[[-21,-36,4,1,109,-6],
[-31,-49,1,0,77,-4],
[-23,-37,10,-19,78,-6],
[34,27,-25,76,58,3]]
|
[[-36,4,1,109,-6,-21],
[-49,1,0,77,-4,-31],
[-37,10,-19,78,-6,-23],
[27,-25,76,58,3,34]]

[[41,-15,-38,36,-35,-30,43,21,29,-14,-18,7,-1,8],
[-1,-14,-6,41,-13,0,100,-53,-17,10,0,2,2,25],
[-10,-19,-6,-38,-18,-4,-14,4,38,-32,-41,-20,-36,21],
[30,-16,6,-27,55,-27,5,8,-18,23,38,-36,102,-27]]
|
[[-15,-38,36,-35,-30,43,21,29,-14,-18,7,-1,8,41],
[-14,-6,41,-13,0,100,-53,-17,10,0,2,2,25,-1],
[-19,-6,-38,-18,-4,-14,4,38,-32,-41,-20,-36,21,-10],
[-16,6,-27,55,-27,5,8,-18,23,38,-36,102,-27,30]]

[[-6,-44,1,-20,52],
[-10,57,50,-1,-43],
[-12,-17,-14,-49,37],
[-29,34,-58,-62,-15],
[54,-6,-3,34,60],
[26,-84,-57,0,59]]
|
[[-44,1,-20,52,-6],
[57,50,-1,-43,-10],
[-17,-14,-49,37,-12],
[34,-58,-62,-15,-29],
[-6,-3,34,60,54],
[-84,-57,0,59,26]]

[[-13,4,-15,4,56,47,-33,4,-41,-16,-102,5,-75,28],
[-14,4,-16,4,61,50,-35,4,-41,-15,-108,4,-80,31],
[-11,5,-17,2,47,40,-27,1,-31,-16,-79,1,-59,20],
[-11,5,-15,2,50,43,-29,2,-38,-17,-90,4,-66,23]]
|
[[4,-15,4,56,47,-33,4,-41,-16,-102,5,-75,28,-13],
[4,-16,4,61,50,-35,4,-41,-15,-108,4,-80,31,-14],
[5,-17,2,47,40,-27,1,-31,-16,-79,1,-59,20,-11],
[5,-15,2,50,43,-29,2,-38,-17,-90,4,-66,23,-11]]

[[-25,25,3,-42,-17,14,3,-92,4,-4,-1,3,-21,-16],
[-4,-6,-19,-21,-25,-7,24,29,27,7,34,20,25,-5],
[13,1,14,-13,-15,0,-9,19,18,8,-9,-20,33,-22],
[-9,-23,7,6,3,0,3,-45,-5,-12,-4,16,12,-13]]
|
[[25,3,-42,-17,14,3,-92,4,-4,-1,3,-21,-16,-25],
[-6,-19,-21,-25,-7,24,29,27,7,34,20,25,-5,-4],
[1,14,-13,-15,0,-9,19,18,8,-9,-20,33,-22,13],
[-23,7,6,3,0,3,-45,-5,-12,-4,16,12,-13,-9]]

[[21,66,-68,-34,-70,30,-52,-75],
[4,89,-72,-23,-85,28,-70,-77],
[76,18,-29,-59,5,69,7,-25],
[-97,-13,20,41,-48,-81,-17,9],
[-107,6,25,44,-34,-81,-14,7],
[-108,9,19,49,-35,-73,-21,21],
[-87,4,33,50,-41,-75,-33,3],
[-111,-4,19,47,-43,-80,-30,12],
[-108,21,19,52,-46,-73,-33,6],
[-96,-1,22,56,-36,-79,-29,10],
[4,82,-81,-29,-72,27,-75,-72]]
|
[[66,-68,-34,-70,30,-52,-75,21],
[89,-72,-23,-85,28,-70,-77,4],
[18,-29,-59,5,69,7,-25,76],
[-13,20,41,-48,-81,-17,9,-97],
[6,25,44,-34,-81,-14,7,-107],
[9,19,49,-35,-73,-21,21,-108],
[4,33,50,-41,-75,-33,3,-87],
[-4,19,47,-43,-80,-30,12,-111],
[21,19,52,-46,-73,-33,6,-108],
[-1,22,56,-36,-79,-29,10,-96],
[82,-81,-29,-72,27,-75,-72,4]]
